Here is a tiny trained network, its code and every weight. The questions are about switching its units off for an input and a class, where a switched-off unit gives its printed mean instead of its output.

import numpy as np


def w(rows, s, z=0):
    codes = np.array(rows[::2]) - 128.0
    scale = np.full(codes.shape[1], s)
    scale[-1] = z or s
    return codes * scale


def f(y):
    return np.maximum(y, 0)


def log_softmax(a):
    a = a - a.max(-1, keepdims=True)
    return a - np.log(np.exp(a).sum(-1, keepdims=True))


def net(x, mask):
    res = np.array(x, float).reshape(1, 5) / 4 @ E
    y = f(res @ A[0][:, :-1].T + A[0][:, -1])
    res = res + np.where(mask, y, B[0][:, -1]) @ B[0][:, :-1]
    return log_softmax(res[-1] @ U[:, :-1].T + U[:, -1])


A, B = {}, {}
E = w([
[192,106,148,82,104,88,169,173,3,35,124],'x0',
[34,131,100,138,123,170,144,164,84,111,254],'x1',
[120,165,232,192,127,199,108,126,100,54,130],'x2',
[98,84,142,97,117,206,45,198,63,154,141],'x3',
[123,169,174,187,77,158,159,46,108,137,112],'x4',
],0.0092)
A[0] = w([
[93,132,156,138,137,186,81,124,149,156,119,36],'neuron 1',
[164,129,116,80,106,83,121,138,134,159,86,115],'neuron 2',
[133,151,111,164,102,87,209,93,129,100,133,20],'neuron 3',
[198,124,110,103,145,72,131,115,131,146,77,37],'neuron 4',
[127,128,135,121,125,123,124,151,89,97,122,75],'neuron 5',
[107,141,151,121,133,160,91,120,150,126,118,40],'neuron 6',
[138,108,166,96,112,155,131,178,8,54,151,74],'neuron 7',
[123,111,125,127,103,144,108,121,133,161,119,5],'neuron 8',
[177,115,115,90,143,88,137,129,133,157,79,47],'neuron 9',
[156,135,126,93,115,87,115,134,132,140,109,43],'neuron 10',
[151,141,156,137,137,121,147,83,154,69,107,102],'neuron 11',
[98,112,75,71,151,107,139,173,130,122,168,120],'neuron 12',
[124,153,133,165,115,112,187,76,129,100,142,40],'neuron 13',
[196,99,106,57,134,91,122,141,139,145,88,118],'neuron 14',
[62,118,97,121,119,170,107,138,133,191,146,217],'neuron 15',
[123,139,170,171,132,169,107,97,158,149,137,90],'neuron 16',
[89,102,72,60,144,113,141,174,155,137,173,53],'neuron 17',
],0.012,0.0018)
B[0] = w([
[68,95,141,169,122,216,105,127,128,111,129,194],'neuron 1',
[132,77,74,131,131,143,147,86,148,68,120,193],'neuron 2',
[150,158,133,57,97,37,177,70,139,184,141,202],'neuron 3',
[189,86,111,95,109,164,175,78,152,91,108,209],'neuron 4',
[115,130,139,114,87,148,129,139,108,83,143,165],'neuron 5',
[101,114,139,141,127,178,113,159,148,107,120,164],'neuron 6',
[132,133,192,43,33,130,134,233,2,62,212,249],'neuron 7',
[108,113,95,132,119,138,141,96,148,119,139,150],'neuron 8',
[158,79,81,133,119,162,172,69,155,60,84,197],'neuron 9',
[173,112,90,130,124,151,139,103,132,95,125,166],'neuron 10',
[198,173,206,111,175,95,153,148,149,160,80,191],'neuron 11',
[183,104,96,163,184,63,91,200,114,167,163,203],'neuron 12',
[135,183,145,85,106,77,173,121,133,203,91,195],'neuron 13',
[188,27,74,120,132,166,146,104,140,51,112,215],'neuron 14',
[77,93,59,137,109,159,76,78,122,164,225,225],'neuron 15',
[73,202,171,129,121,162,107,132,168,111,100,199],'neuron 16',
[170,110,48,182,186,73,44,175,137,163,184,213],'neuron 17',
],0.0082,0.013)
U = w([
[131,126,167,90,77,125,140,187,9,97,155,189],'0',
[133,103,87,164,194,96,93,165,131,170,164,104],'1',
[125,166,207,176,176,152,120,164,166,112,72,2],'2',
[139,180,160,108,122,72,186,94,155,195,106,108],'3',
[167,75,110,118,137,130,163,101,155,87,96,156],'4',
[29,128,132,160,114,184,107,106,151,162,139,155],'5',
],0.012,0.00092)

Each question gives the input, the list of numbers given to net, and the class t.
The units are the neurons (one row each of A and B). Each row of codes is followed by its name. A weight is (code - 128) times the scale printed after its matrix; where a second scale follows, it is the last column's (A, B and U).
mask holds one flag per neuron, in row order. A switched-off neuron (its flag False) gives its mean, the last column of its row in B, instead of its output. The means were averaged over made-up inputs and are rounded, as every weight is.
A unit's drop is (log p(t) with every unit on - log p(t) with that unit switched off) / (log p(t) with every unit on - log p(t) with every unit switched off).
The circuit of an input: a set's keep is (log p(t) with only the set's units on - log p(t) with every unit switched off) / (log p(t) with every unit on - log p(t) with every unit switched off). Starting from the 12 units with the biggest drops (on a tie, the unit counted first), units are removed one at a time, each time the one whose removal leaves the highest keep (on an exact tie, the one counted first), for as long as the keep stays at least 0.8.
circuit, biggest first: the units of the circuit, biggest drop first
top k neurons: the k neurons with the biggest drops, biggest first
drop when u is switched off: that unit's drop, to one decimal
input [5,5,-3,-1,-8], class 1: circuit, biggest first : neuron 17
input [1,-3,-5,8,-5], class 1: top 3 neurons : neuron 17; neuron 12; neuron 15
input [-1,-2,1,2,-8], class 1: top 2 neurons : neuron 17; neuron 12
input [6,-1,1,-4,6], class 3: circuit, biggest first : neuron 3; neuron 13
input [-3,5,6,5,1], class 5: top 3 neurons : neuron 1; neuron 15; neuron 16
input [-3,-5,-7,6,-5], class 4: top 4 neurons : neuron 14; neuron 9; neuron 4; neuron 2
input [-5,-8,3,3,7], class 2: top 2 neurons : neuron 15; neuron 11
input [-5,8,7,-6,8], class 3: top 2 neurons : neuron 13; neuron 3
input [-5,1,6,-4,-4], class 2: drop when neuron 15 is switched off : 0.3
input [1,-4,7,-3,-1], class 2: drop when neuron 14 is switched off : -0.1
input [-2,1,6,-5,-8], class 2: drop when neuron 15 is switched off : 0.3
input [0,-7,6,-8,5], class 3: drop when neuron 11 is switched off : 0.0
